(in the rows, 128 means zero)
Each row is followed by its class. Each block has new classes.
[143 100 132 159 143 156 103 126 107 140  81 121 124 151 136 169  97 126
 129 131  91 140 123 133 148 101 111  93 119 138 122 143 127 114 149 109
 117 111 122 121 107 151 155 144 104 192 143 130 128 147 127 133 145 140]  D
[ 99 112 117  97 117 132 132 127 106 166  45 132 140 135 103 107 151  98
 132 119 149 145 112 131 121 113 105 100 125 136 118 155 121 111 134 137
 112 113 134 129 145 123 134 156 147 186 140 153 131 138 116 252 177 126]  M
[ 86 118 122 117 128 128 125 133 124 136  51 136 139 138 105 136 121 100
 133 115 117 158 137 140 122  89 104  96 130 122  95 153 127 129 124 116
 123  97 124 123 128 140 125 147 142 192 154 138 138 144 128 136 163 132]  N
[149 125 142 183 139 145  92 123 129 129  86 117 144 139 139 136 110 110
 146 141  85 139 137 151  98  85  78 107 122 159  96 134 154 133 151 130
 121  80 123 132 137 152 155 146 153 209 151 128 150 159 153 141 186 139]  D
[116 125 123 101 129 133 128 140 127 145  87 129 133 140 105 117 137 114
 125 126 133 158 136 128 130 116  92 110 119 104 121 153 128 124 133 138
 133 112 122 121 139 138 108 120 120 174 149 138 132 126 121 123 153 120]  N
[103 116 132 129 126 108 123 138 113 163  86 123 128 134 103 147 146 112
 119 121 137 147 117 123 138 120  96 117 141 132 110 148 135 124 166 134
 121 141 130 118 136 124 123 120 128 160 143 129 139 138 119 117 137 115]  M
[118 117 114 114 134 125 127 136 119 132  42 137 133 138 101 121 129 114
 144 121 106 151 124 134 118 103  98 116 129 129 100 152 121 141 133 123
 116 135 127 139 150 146 157 161 152 194 149 142 138 132 138 140 185 133]  N
[148 100 127 182 141 144 109 124 107 137  85 134 129 159 138 149 119 116
 140 136 111 136 119 146 134  87 119  97 130 126 117 131 150 114 152 127
 137 110 131 144 123 129 147 130 131 196 137 129 146 155 134 138 149 158]  D
[137 125 135 145 131 127 101 137 129 130  99 133 136 141 130 155 117 127
 115 136 144 128 150 130 143 120 113 119 128 105 138 143 136 127 162 112
 132 133 129 105 111 120 124 100 105 151 154 119 137 131 117 125 120 114]  N
[122 122 124 116 124 131 120 127 126 156  75 129 132 135 100 136 128 105
 132 128 116 139 140 137 133 105 106 109 123 129 112 146 128 122 139 124
 111  97 126 119 137 149 124 145 132 182 148 150 135 135 135 127 174 126]  N
[120 106 132 161 128 126 126 147  92 162  88 127 124 144 132 155 137 131
 134 123 144 141 119 118 155 141 112 120 125  88 152 148 157 119 145 133
 131 148 142  98 114 116 143 120 118 157 124 123 130 134 113 126 113 128]  M
[105 117 120 126 130 126 125 129 118 143  61 134 126 127 110 131 121 124
 125 139 127 133 115 138 114 117 119 100 131 127 127 176 135 127 139 107
 129  96 132 110 140 122 161 137 131 189 150 125 144 126 127 137 154 123]  M
[144 118 126 154 148 173 105 125 125 151  86 135 123 139 117 148 109 112
 132 146 118 138 131 146 111  78 117 115 126 109 119 119 135 123 139 135
 119 104 124 126 143 144 131 148 137 188 137 134 133 163 141 141 177 129]  D
[109 121 134 143 117 117 132 156 151 148  98 120 150 138  97 125 147 105
 130 116 153 132 151 124 142 129  93 121 139 139  89 107 144 126 164 178
  98 153 119 106 151 128 150 123 164 150 122 118 148 145 128 116 162 133]  M
[111 132 131 127 118 125 123 138 121 137  84 128 137 125 108 143 134 108
 127 128 136 146 141 128 136 126 105 117 131 122 111 143 136 129 149 124
 114 136 141 116 137 130 137 129 131 170 144 137 139 124 124 126 165 122]  N
[162 123 134 203 141 138  89 122 125 146 101 119 113 143 149 175 101 104
 130 134 110 128 146 160 129  58  91 121 128 149  95 109 133 118 151 103
 127 126 121 133 125 140 145 130 123 190 158 123 141 170 122 144 128 141]  D

Each row is followed by its class. Each block has new classes.
[129 128 143 130 107 141 122 148 130 149 104 117 118 124 138 119 129 133
 106 116 134 118 132 125 109 133 102 125 123 120 124 124 161 165 128 166
 144 146 125 129 122 139 124 123 119 143  98 101 144 118 127 140 132 118]  noka
[118 120 113 124 127 136 117 118 114 147 114 123 136 120 135 114 145 120
 114 119 144 114 138 121 130 140  93 126 125 125 129 114 142 146 133 162
 135 143 121 133 123 134 141 140 130 134  87 100 132 138 133 139 142 109]  noka
[119 112 143 141 122 121 149 143 140 136 125 118  87 135 130 117 152 132
 127 158 138 122 119 132 122 152 135 130 127 114 132 117 142 149 132 152
 145 150 127 128 144 134 121 114 112 124 109 108 118 132 193 133 159 121]  noka
[125 137 134 153 124 117  98 129 124 144 106 156 149 122 132 136 120 135
 116 104 121 128  96 128 118 132  92 144 119 139 107 118 136 147 112 148
 119 117 124 133 128 140 145 127 146 142 129 162 190 129  94 134 150 110]  Mitag
[131 128 136  93 110 151  95 113 102 158 122 110 149 118 131 127 155 104
 109  97 143 147 145 121 185 122 114 153 110 119 118 118 152 140 126 178
 151 135 107 116  92 133 158 135 128 129  97 100 115 141  81 139 137 108]  liki
[133 123 162 116  93 145  94 118 125 161 129 108 158 127 129 136 132 130
 116 102 136 148 150 108 128 119 125 159 111 123 146 101 160 123 121 173
 119 127 113 122 105 129 144 137 134 131 133 110 161 119  77 153 139 112]  liki
